Below are the code and all the weights of a small trained network. Each question names an input and a class and asks about switching units off, where a switched-off unit gives its printed mean instead of its output.

import numpy as np


def w(rows, s, z=0):
    codes = np.array(rows[::2]) - 128.0
    scale = np.full(codes.shape[1], s)
    scale[-1] = z or s
    return codes * scale


def f(y):
    return y / 2 * (1 + np.tanh(0.7978845608 * (y + 0.044715 * y**3)))


def log_softmax(a):
    a = a - a.max(-1, keepdims=True)
    return a - np.log(np.exp(a).sum(-1, keepdims=True))


def net(x, mask):
    res = np.array(x, float).reshape(1, 6) / 4 @ E
    y = f(res @ A[0][:, :-1].T + A[0][:, -1])
    res = res + np.where(mask, y, B[0][:, -1]) @ B[0][:, :-1]
    return log_softmax(res[-1] @ U[:, :-1].T + U[:, -1])


A, B = {}, {}
E = w([
[187,11,63,218],'x0',
[98,190,191,203],'x1',
[178,137,253,35],'x2',
[197,180,42,87],'x3',
[28,13,155,42],'x4',
[13,161,56,104],'x5',
],0.005)
A[0] = w([
[112,160,136,176,103],'neuron 1',
[205,112,188,110,100],'neuron 2',
[106,52,133,51,113],'neuron 3',
[144,195,108,101,130],'neuron 4',
[53,31,175,78,158],'neuron 5',
[131,113,73,154,110],'neuron 6',
[49,169,159,124,165],'neuron 7',
[159,125,149,113,98],'neuron 8',
[142,215,173,147,120],'neuron 9',
[138,154,187,118,124],'neuron 10',
[165,103,159,146,118],'neuron 11',
[105,166,96,76,151],'neuron 12',
[147,184,95,114,144],'neuron 13',
[155,59,146,27,133],'neuron 14',
[133,90,190,185,155],'neuron 15',
[80,127,133,246,159],'neuron 16',
[161,125,25,162,130],'neuron 17',
[109,105,131,167,123],'neuron 18',
[185,103,124,90,107],'neuron 19',
[155,66,15,147,133],'neuron 20',
[57,88,170,107,172],'neuron 21',
[146,140,186,196,133],'neuron 22',
[82,81,137,72,123],'neuron 23',
[83,77,182,99,143],'neuron 24',
[85,82,68,183,118],'neuron 25',
[104,107,179,166,160],'neuron 26',
[156,211,140,169,245],'neuron 27',
[163,88,162,185,141],'neuron 28',
[137,57,145,83,115],'neuron 29',
],0.013,0.012)
B[0] = w([
[109,82,117,118,133],'neuron 1',
[121,37,111,154,159],'neuron 2',
[85,98,128,205,183],'neuron 3',
[155,147,185,127,157],'neuron 4',
[58,170,166,191,234],'neuron 5',
[139,139,72,135,148],'neuron 6',
[138,190,183,96,191],'neuron 7',
[151,82,108,132,127],'neuron 8',
[95,109,150,85,167],'neuron 9',
[99,102,70,104,153],'neuron 10',
[149,62,169,134,139],'neuron 11',
[144,177,186,205,169],'neuron 12',
[145,167,158,128,160],'neuron 13',
[112,60,176,167,199],'neuron 14',
[109,108,144,98,173],'neuron 15',
[118,95,112,54,199],'neuron 16',
[170,214,74,134,188],'neuron 17',
[120,115,133,113,140],'neuron 18',
[178,108,114,145,143],'neuron 19',
[120,165,76,97,205],'neuron 20',
[87,196,176,137,208],'neuron 21',
[140,58,150,98,159],'neuron 22',
[89,131,144,178,174],'neuron 23',
[111,184,123,166,187],'neuron 24',
[63,119,62,92,180],'neuron 25',
[77,113,147,101,168],'neuron 26',
[151,127,152,2,249],'neuron 27',
[95,91,121,109,164],'neuron 28',
[115,110,130,188,164],'neuron 29',
],0.0092,0.011)
U = w([
[203,167,127,138,68],'0',
[115,102,152,201,156],'1',
[92,162,142,115,211],'2',
[95,133,11,130,39],'3',
[165,135,108,180,4],'4',
[197,75,111,125,241],'5',
[113,107,120,91,140],'6',
[148,192,101,132,198],'7',
],0.013,0.0044)

Each question gives the input, the list of numbers given to net, and the class t.
The units are the neurons (one row each of A and B). Each row of codes is followed by its name. A weight is (code - 128) times the scale printed after its matrix; where a second scale follows, it is the last column's (A, B and U).
mask holds one flag per neuron, in row order. A switched-off neuron (its flag False) gives its mean, the last column of its row in B, instead of its output. The means were averaged over made-up inputs and are rounded, as every weight is.
A unit's drop is (log p(t) with every unit on - log p(t) with that unit switched off) / (log p(t) with every unit on - log p(t) with every unit switched off).
The circuit of an input: a set's keep is (log p(t) with only the set's units on - log p(t) with every unit switched off) / (log p(t) with every unit on - log p(t) with every unit switched off). Starting from the 12 units with the biggest drops (on a tie, the unit counted first), units are removed one at a time, each time the one whose removal leaves the highest keep (on an exact tie, the one counted first), for as long as the keep stays at least 0.8.
circuit, biggest first: the units of the circuit, biggest drop first
unit that matters most: the unit with the biggest drop
k most important neurons: the k neurons with the biggest drops, biggest first
drop when u is switched off: that unit's drop, to one decimal
input [-1,6,1,-8,-1,-1], class 6: circuit, biggest first	[neuron 22; neuron 16; neuron 12]
input [-3,-7,-8,-2,-7,8], class 7: circuit, biggest first	[neuron 12; neuron 17]
input [8,4,5,-1,-6,2], class 6: circuit, biggest first	[neuron 27; neuron 16; neuron 12]
input [8,0,-3,-8,2,-3], class 3: circuit, biggest first	[neuron 25; neuron 20]
input [5,1,1,-2,5,-2], class 1: unit that matters most	neuron 27
input [7,8,-2,-5,-1,-8], class 5: circuit, biggest first	[neuron 5; neuron 22]
input [-1,5,-5,2,-8,-2], class 6: circuit, biggest first	[neuron 27; neuron 16; neuron 22]
input [-5,2,-1,3,1,-5], class 5: 2 most important neurons	[neuron 5; neuron 21]
input [-3,-8,-3,1,5,8], class 1: circuit, biggest first	[neuron 27; neuron 3; neuron 12]
input [-4,-7,-5,5,5,3], class 1: 2 most important neurons	[neuron 27; neuron 12]
input [1,8,-8,2,-3,7], class 3: drop when neuron 17 is switched off	0.1
input [2,1,-1,0,-5,-3], class 6: drop when neuron 27 is switched off	0.3
input [-5,0,-1,5,7,3], class 1: drop when neuron 27 is switched off	0.2
input [8,1,-2,-6,3,6], class 3: most important neuron	[neuron 25]
input [3,-6,0,3,-1,2], class 3: drop when neuron 2 is switched off	-0.1
